Here is a tiny trained network, its code and every weight. The questions are about switching its units off for an input and a class, where a switched-off unit gives its printed mean instead of its output.

import numpy as np


def w(rows, s, z=0):
    codes = np.array(rows[::2]) - 128.0
    scale = np.full(codes.shape[1], s)
    scale[-1] = z or s
    return codes * scale


def f(y):
    return np.maximum(y, 0)


def log_softmax(a):
    a = a - a.max(-1, keepdims=True)
    return a - np.log(np.exp(a).sum(-1, keepdims=True))


def net(x, mask):
    res = np.array(x, float).reshape(1, 7) / 4 @ E
    y = f(res @ A[0][:, :-1].T + A[0][:, -1])
    res = res + np.where(mask, y, B[0][:, -1]) @ B[0][:, :-1]
    return log_softmax(res[-1] @ U[:, :-1].T + U[:, -1])


A, B = {}, {}
E = w([
[143,61,192,133,94,10],'x0',
[207,48,70,238,123,141],'x1',
[57,120,211,254,177,131],'x2',
[67,67,188,71,45,204],'x3',
[43,82,70,118,203,136],'x4',
[125,144,113,119,201,61],'x5',
[74,199,95,150,44,50],'x6',
],0.0061)
A[0] = w([
[179,185,37,123,86,155,109],'n1',
[149,125,102,140,129,125,90],'n2',
[171,87,178,111,165,154,118],'n3',
[115,150,130,138,107,157,131],'n4',
[138,121,154,94,159,84,111],'n5',
[157,105,116,122,113,144,172],'n6',
[129,212,127,93,199,67,71],'n7',
[116,95,118,129,134,125,157],'n8',
[103,132,153,158,141,137,91],'n9',
[160,108,208,92,164,185,99],'n10',
[103,150,138,150,142,132,115],'n11',
[228,193,57,132,99,169,30],'n12',
[145,169,94,95,191,104,95],'n13',
[146,131,84,94,170,106,128],'n14',
[94,142,187,252,150,123,114],'n15',
[100,164,166,106,104,6,108],'n16',
[65,98,68,56,142,120,3],'n17',
[113,166,130,103,137,52,105],'n18',
[111,139,149,168,145,133,66],'n19',
[153,140,169,138,130,156,113],'n20',
[117,125,194,137,88,32,76],'n21',
[73,104,101,73,148,123,80],'n22',
[123,173,170,114,163,61,109],'n23',
[154,73,84,167,128,86,120],'n24',
[120,81,146,149,114,121,124],'n25',
[79,147,171,121,125,179,99],'n26',
[47,212,176,58,107,213,79],'n27',
[139,116,143,89,152,160,143],'n28',
[65,118,95,56,142,171,131],'n29',
[95,159,188,139,98,69,106],'n30',
[87,121,92,108,129,130,63],'n31',
[125,114,182,118,129,162,126],'n32',
[97,103,173,214,144,147,84],'n33',
[78,172,185,109,111,176,85],'n34',
[178,149,85,165,145,186,143],'n35',
[150,84,67,194,88,98,145],'n36',
[151,99,217,110,155,165,69],'n37',
[105,126,187,143,166,130,133],'n38',
],0.012,0.0041)
B[0] = w([
[164,130,84,91,84,159,203],'n1',
[115,139,125,106,123,135,144],'n2',
[182,128,168,116,134,89,181],'n3',
[121,127,122,101,132,144,162],'n4',
[146,144,132,167,131,113,165],'n5',
[138,158,144,94,127,121,166],'n6',
[159,228,126,190,169,176,205],'n7',
[140,136,151,134,114,146,154],'n8',
[119,99,134,132,140,158,156],'n9',
[159,130,185,94,139,50,192],'n10',
[117,120,140,142,153,138,152],'n11',
[177,122,56,76,59,153,196],'n12',
[158,165,92,147,173,147,180],'n13',
[149,133,102,142,162,108,171],'n14',
[144,28,90,142,153,207,237],'n15',
[105,132,142,204,39,112,244],'n16',
[121,69,61,158,163,39,171],'n17',
[139,167,128,201,110,130,196],'n18',
[117,96,122,141,149,149,154],'n19',
[145,110,140,111,145,91,161],'n20',
[82,101,151,160,43,129,225],'n21',
[117,100,78,147,141,78,168],'n22',
[145,167,145,206,130,129,198],'n23',
[110,179,166,98,131,187,185],'n24',
[159,150,154,125,127,161,167],'n25',
[78,129,158,105,156,149,190],'n26',
[5,184,146,75,167,147,254],'n27',
[126,142,127,117,124,73,168],'n28',
[81,119,80,124,168,65,204],'n29',
[94,111,133,163,60,134,211],'n30',
[146,118,109,136,158,97,149],'n31',
[122,137,177,114,154,113,177],'n32',
[164,53,119,105,164,183,203],'n33',
[55,154,151,99,135,137,202],'n34',
[146,86,101,72,103,129,197],'n35',
[132,167,167,94,93,197,200],'n36',
[167,152,201,114,162,91,183],'n37',
[133,101,159,106,135,174,181],'n38',
],0.026,0.0088)
U = w([
[153,15,134,139,167,153,99],'0',
[157,127,119,76,89,150,253],'1',
[76,93,152,189,22,86,126],'2',
[160,183,91,205,144,125,101],'3',
[186,110,205,88,138,31,102],'4',
[186,139,37,53,64,114,79],'5',
[3,171,110,62,149,109,123],'6',
[103,125,5,117,161,18,139],'7',
],0.0066,0.0035)

Each question gives the input, the list of numbers given to net, and the class t.
The units are the neurons (one row each of A and B). Each row of codes is followed by its name. A weight is (code - 128) times the scale printed after its matrix; where a second scale follows, it is the last column's (A, B and U).
mask holds one flag per neuron, in row order. A switched-off neuron (its flag False) gives its mean, the last column of its row in B, instead of its output. The means were averaged over made-up inputs and are rounded, as every weight is.
A unit's drop is (log p(t) with every unit on - log p(t) with that unit switched off) / (log p(t) with every unit on - log p(t) with every unit switched off).
The circuit of an input: a set's keep is (log p(t) with only the set's units on - log p(t) with every unit switched off) / (log p(t) with every unit on - log p(t) with every unit switched off). Starting from the 12 units with the biggest drops (on a tie, the unit counted first), units are removed one at a time, each time the one whose removal leaves the highest keep (on an exact tie, the one counted first), for as long as the keep stays at least 0.8.
circuit, biggest first: the units of the circuit, biggest drop first
unit that matters most: the unit with the biggest drop
top k neurons: the k neurons with the biggest drops, biggest first
drop of u: that unit's drop, to one decimal
input [-6,-8,-4,-2,3,3,3], class 7: unit that matters most -> n17
input [3,5,-6,7,8,0,-4], class 7: circuit, biggest first -> [n17, n29]
input [-5,-5,-5,2,6,-2,-3], class 7: top 2 neurons -> [n17, n29]
input [3,2,7,-1,4,8,3], class 0: top 2 neurons -> [n15, n33]
input [6,-1,0,-5,1,7,2], class 3: top 2 neurons -> [n7, n13]
input [1,3,7,8,5,-2,-7], class 0: top 3 neurons -> [n33, n15, n38]
input [5,-2,1,7,3,-8,-5], class 4: top 2 neurons -> [n10, n37]
input [6,-5,-7,4,4,-7,8], class 2: top 2 neurons -> [n16, n21]
input [2,6,-5,7,4,4,2], class 7: top 2 neurons -> [n27, n17]
input [1,-8,1,-8,2,-8,5], class 3: top 4 neurons -> [n7, n23, n13, n18]
input [7,-5,0,-6,2,-1,-8], class 3: top 2 neurons -> [n7, n23]
input [2,-4,8,4,3,4,-7], class 0: top 3 neurons -> [n15, n33, n38]
input [-8,-6,-5,-5,-6,-3,2], class 5: top 2 neurons -> [n12, n1]
input [3,6,1,1,-2,-8,2], class 1: unit that matters most -> n36
input [4,7,6,-3,8,-2,7], class 0: drop of n15 -> 0.1
input [-5,-1,2,-8,6,-3,7], class 3: drop of n5 -> 0.0
input [-2,4,3,-6,1,4,-6], class 0: drop of n15 -> 0.1
input [1,-3,-4,-5,-4,-8,-8], class 4: drop of n10 -> 0.2
